Below are the code and all the weights of a small trained network. Each question names an input and a class and asks about switching units off, where a switched-off unit gives its printed mean instead of its output.

import numpy as np


def w(rows, s, z=0):
    codes = np.array(rows[::2]) - 128.0
    scale = np.full(codes.shape[1], s)
    scale[-1] = z or s
    return codes * scale


def f(y):
    return y / 2 * (1 + np.tanh(0.7978845608 * (y + 0.044715 * y**3)))


def log_softmax(a):
    a = a - a.max(-1, keepdims=True)
    return a - np.log(np.exp(a).sum(-1, keepdims=True))


def net(x, mask):
    res = np.array(x, float).reshape(1, 3) / 4 @ E
    y = f(res @ A[0][:, :-1].T + A[0][:, -1])
    res = res + np.where(mask, y, B[0][:, -1]) @ B[0][:, :-1]
    return log_softmax(res[-1] @ U[:, :-1].T + U[:, -1])


A, B = {}, {}
E = w([
[211,73,182,59,63,143],'x0',
[119,176,224,201,73,184],'x1',
[53,6,150,135,143,217],'x2',
],0.012)
A[0] = w([
[47,168,87,184,170,118,51],'neuron 0',
[127,69,100,162,120,155,114],'neuron 1',
[45,4,127,95,134,214,121],'neuron 2',
[73,160,105,180,198,115,49],'neuron 3',
[192,214,113,93,106,59,133],'neuron 4',
[81,69,145,140,156,155,145],'neuron 5',
[140,150,133,109,152,159,91],'neuron 6',
[122,76,84,91,144,62,110],'neuron 7',
[145,95,77,58,182,108,115],'neuron 8',
[128,88,49,102,165,103,83],'neuron 9',
[158,169,114,132,114,87,76],'neuron 10',
[176,169,122,135,117,70,134],'neuron 11',
[116,134,159,194,67,171,66],'neuron 12',
[128,200,215,183,97,170,139],'neuron 13',
[223,77,173,40,56,144,2],'neuron 14',
],0.014,0.0047)
B[0] = w([
[203,56,147,196,58,174,205],'neuron 0',
[121,146,129,124,126,85,162],'neuron 1',
[68,121,64,162,138,56,249],'neuron 2',
[184,81,153,199,87,174,195],'neuron 3',
[77,113,77,146,148,81,224],'neuron 4',
[102,122,104,129,123,79,189],'neuron 5',
[100,104,123,137,124,141,125],'neuron 6',
[131,223,184,78,163,168,179],'neuron 7',
[90,153,194,58,150,192,187],'neuron 8',
[101,150,158,99,172,177,183],'neuron 9',
[90,95,92,148,159,98,169],'neuron 10',
[114,130,89,129,157,67,187],'neuron 11',
[88,177,155,47,163,170,185],'neuron 12',
[94,158,168,29,163,138,224],'neuron 13',
[254,99,150,219,56,162,215],'neuron 14',
],0.012,0.02)
U = w([
[93,125,72,158,125,4,254],'0',
[114,151,180,35,136,207,91],'1',
[218,101,149,232,68,188,28],'2',
],0.014,0.0018)

Each question gives the input, the list of numbers given to net, and the class t.
The units are the neurons (one row each of A and B). Each row of codes is followed by its name. A weight is (code - 128) times the scale printed after its matrix; where a second scale follows, it is the last column's (A, B and U).
mask holds one flag per neuron, in row order. A switched-off neuron (its flag False) gives its mean, the last column of its row in B, instead of its output. The means were averaged over made-up inputs and are rounded, as every weight is.
A unit's drop is (log p(t) with every unit on - log p(t) with that unit switched off) / (log p(t) with every unit on - log p(t) with every unit switched off).
The circuit of an input: a set's keep is (log p(t) with only the set's units on - log p(t) with every unit switched off) / (log p(t) with every unit on - log p(t) with every unit switched off). Starting from the 12 units with the biggest drops (on a tie, the unit counted first), units are removed one at a time, each time the one whose removal leaves the highest keep (on an exact tie, the one counted first), for as long as the keep stays at least 0.8.
units of the circuit, in order: the units of the circuit, biggest drop first
most important unit: the unit with the biggest drop
k most important neurons: the k neurons with the biggest drops, biggest first
drop when u is switched off: that unit's drop, to one decimal
input [2,5,-5], class 0: 2 most important neurons -> (neuron 4; neuron 8)
input [-4,6,4], class 1: most important unit -> neuron 12
input [-6,7,-1], class 1: 3 most important neurons -> (neuron 13; neuron 12; neuron 14)
input [-5,1,-4], class 2: 2 most important neurons -> (neuron 2; neuron 0)
input [-5,5,5], class 0: 4 most important neurons -> (neuron 2; neuron 14; neuron 8; neuron 5)
input [-8,-3,-6], class 2: 2 most important neurons -> (neuron 0; neuron 3)
input [-4,-5,-4], class 1: 2 most important neurons -> (neuron 2; neuron 8)
input [5,-3,-4], class 2: 4 most important neurons -> (neuron 14; neuron 2; neuron 13; neuron 5)
input [-3,8,8], class 0: 3 most important neurons -> (neuron 2; neuron 5; neuron 8)
input [6,4,-6], class 0: 2 most important neurons -> (neuron 4; neuron 0)
input [-6,-6,0], class 1: 2 most important neurons -> (neuron 14; neuron 8)
input [6,8,-3], class 1: drop when neuron 13 is switched off -> 2.7
input [-4,5,8], class 0: drop when neuron 12 is switched off -> 0.0
input [8,-7,3], class 2: units of the circuit, in order -> (neuron 14)
input [7,-6,2], class 2: drop when neuron 13 is switched off -> 1.4
